Below is a small trained network, with its code and all its weights. Each question gives an input and a class and asks what happens when units are switched off, that is, made to give their printed mean instead of their output.

import numpy as np


def w(rows, s, z=0):
    codes = np.array(rows[::2]) - 128.0
    scale = np.full(codes.shape[1], s)
    scale[-1] = z or s
    return codes * scale


def f(y):
    return np.maximum(y, 0)


def log_softmax(a):
    a = a - a.max(-1, keepdims=True)
    return a - np.log(np.exp(a).sum(-1, keepdims=True))


def net(x, mask):
    res = np.array(x, float).reshape(1, 6) / 4 @ E
    y = f(res @ A[0][:, :-1].T + A[0][:, -1])
    res = res + np.where(mask, y, B[0][:, -1]) @ B[0][:, :-1]
    return log_softmax(res[-1] @ U[:, :-1].T + U[:, -1])


A, B = {}, {}
E = w([
[127,170,36,141,134,111,215,89,101],'x0',
[54,196,109,61,144,81,171,170,223],'x1',
[163,224,107,197,96,163,143,116,96],'x2',
[85,126,197,120,197,43,15,147,75],'x3',
[230,91,136,83,218,92,197,35,235],'x4',
[218,54,137,114,1,84,7,131,166],'x5',
],0.0087)
A[0] = w([
[135,189,158,26,67,131,127,172,28,254],'neuron 0',
[186,44,139,146,93,145,35,90,134,247],'neuron 1',
[51,180,137,103,153,183,83,146,89,253],'neuron 2',
[154,119,71,99,232,43,139,125,134,202],'neuron 3',
[150,139,90,229,45,117,125,81,100,206],'neuron 4',
[221,121,202,119,174,167,120,115,138,149],'neuron 5',
[92,96,141,49,118,87,35,168,57,165],'neuron 6',
[213,45,140,138,123,162,190,89,171,204],'neuron 7',
[131,39,164,109,106,88,39,148,120,93],'neuron 8',
[84,145,93,112,148,247,138,189,101,238],'neuron 9',
[141,126,125,94,164,98,146,86,106,61],'neuron 10',
[174,129,196,191,180,47,94,158,171,162],'neuron 11',
[135,100,170,152,194,160,131,172,36,163],'neuron 12',
[95,213,114,197,178,152,100,72,82,162],'neuron 13',
[67,146,162,66,173,21,60,135,125,189],'neuron 14',
[102,213,82,174,180,167,182,80,47,227],'neuron 15',
[78,160,45,86,117,199,182,134,102,242],'neuron 16',
[201,132,72,150,123,66,136,143,206,210],'neuron 17',
[103,80,101,161,233,143,121,111,127,104],'neuron 18',
[83,109,172,122,92,121,48,141,90,138],'neuron 19',
[2,131,242,112,133,111,148,181,167,119],'neuron 20',
],0.0089,0.0036)
B[0] = w([
[87,146,76,157,184,97,177,119,169,196],'neuron 0',
[87,121,46,85,217,242,43,74,108,247],'neuron 1',
[22,136,185,245,83,38,139,123,170,205],'neuron 2',
[213,67,229,47,35,121,131,176,100,199],'neuron 3',
[112,227,86,110,161,168,180,74,102,204],'neuron 4',
[193,122,171,100,190,185,41,21,133,188],'neuron 5',
[61,70,78,197,218,99,205,64,100,220],'neuron 6',
[189,185,126,100,177,205,139,25,138,214],'neuron 7',
[40,71,93,182,184,213,84,80,32,224],'neuron 8',
[22,204,142,235,83,86,170,120,210,197],'neuron 9',
[213,63,134,154,126,60,128,163,149,152],'neuron 10',
[172,79,188,71,174,113,35,67,133,193],'neuron 11',
[109,160,164,183,70,196,128,199,159,192],'neuron 12',
[202,170,140,174,72,148,130,230,65,197],'neuron 13',
[112,45,186,110,122,8,79,129,86,218],'neuron 14',
[162,93,128,227,47,144,255,225,19,229],'neuron 15',
[92,180,143,149,39,92,248,207,152,205],'neuron 16',
[215,209,203,91,63,143,92,123,210,191],'neuron 17',
[154,88,86,135,183,70,187,203,148,169],'neuron 18',
[63,103,114,184,182,110,129,77,158,205],'neuron 19',
[60,137,177,152,181,102,49,173,187,195],'neuron 20',
],0.0065,0.015)
U = w([
[176,159,132,81,148,212,62,53,139,105],'0',
[45,72,46,177,153,155,94,94,79,133],'1',
[144,80,137,107,108,113,134,221,101,1],'2',
[45,160,156,149,130,120,151,162,181,85],'3',
[132,202,105,200,83,124,203,161,30,146],'4',
[142,254,111,42,49,98,162,138,212,173],'5',
[191,119,166,83,146,110,206,74,130,64],'6',
[85,114,197,88,157,36,76,116,138,104],'7',
],0.0089,0.0023)

Each question gives the input, the list of numbers given to net, and the class t.
The units are the neurons (one row each of A and B). Each row of codes is followed by its name. A weight is (code - 128) times the scale printed after its matrix; where a second scale follows, it is the last column's (A, B and U).
mask holds one flag per neuron, in row order. A switched-off neuron (its flag False) gives its mean, the last column of its row in B, instead of its output. The means were averaged over made-up inputs and are rounded, as every weight is.
A unit's drop is (log p(t) with every unit on - log p(t) with that unit switched off) / (log p(t) with every unit on - log p(t) with every unit switched off).
The circuit of an input: a set's keep is (log p(t) with only the set's units on - log p(t) with every unit switched off) / (log p(t) with every unit on - log p(t) with every unit switched off). Starting from the 12 units with the biggest drops (on a tie, the unit counted first), units are removed one at a time, each time the one whose removal leaves the highest keep (on an exact tie, the one counted first), for as long as the keep stays at least 0.8.
circuit, biggest first: the units of the circuit, biggest drop first
top k neurons: the k neurons with the biggest drops, biggest first
drop when u is switched off: that unit's drop, to one decimal
input [-7,4,5,6,-4,-1], class 7: circuit, biggest first -> (neuron 14)
input [-3,7,8,-7,-7,5], class 5: circuit, biggest first -> (neuron 15; neuron 8)
input [-4,-2,8,2,-7,2], class 1: top 3 neurons -> (neuron 19; neuron 16; neuron 6)
input [3,1,-7,0,-4,-5], class 3: circuit, biggest first -> (neuron 20; neuron 8)
input [3,-8,-7,8,5,6], class 1: top 2 neurons -> (neuron 8; neuron 6)
input [-2,-4,3,5,8,-3], class 0: top 2 neurons -> (neuron 5; neuron 16)
input [8,-1,-6,8,-1,-6], class 2: top 2 neurons -> (neuron 3; neuron 14)
input [-4,7,-7,-4,7,-7], class 6: top 3 neurons -> (neuron 3; neuron 7; neuron 2)
input [6,4,6,8,-3,5], class 7: top 2 neurons -> (neuron 14; neuron 1)
input [1,5,-5,4,0,8], class 1: top 3 neurons -> (neuron 8; neuron 6; neuron 1)
input [3,-2,2,7,-2,-1], class 4: top 2 neurons -> (neuron 1; neuron 13)
input [4,-8,1,4,6,-4], class 6: top 2 neurons -> (neuron 5; neuron 3)
input [-7,0,-1,0,1,6], class 1: top 2 neurons -> (neuron 8; neuron 6)
input [6,-8,5,6,7,-2], class 6: circuit, biggest first -> (neuron 3)
input [-4,6,-6,-3,-1,0], class 7: drop when neuron 15 is switched off -> 0.3
input [-4,7,1,-4,5,-1], class 5: drop when neuron 1 is switched off -> 0.1
input [-2,5,4,4,-5,-2], class 3: drop when neuron 10 is switched off -> 0.0
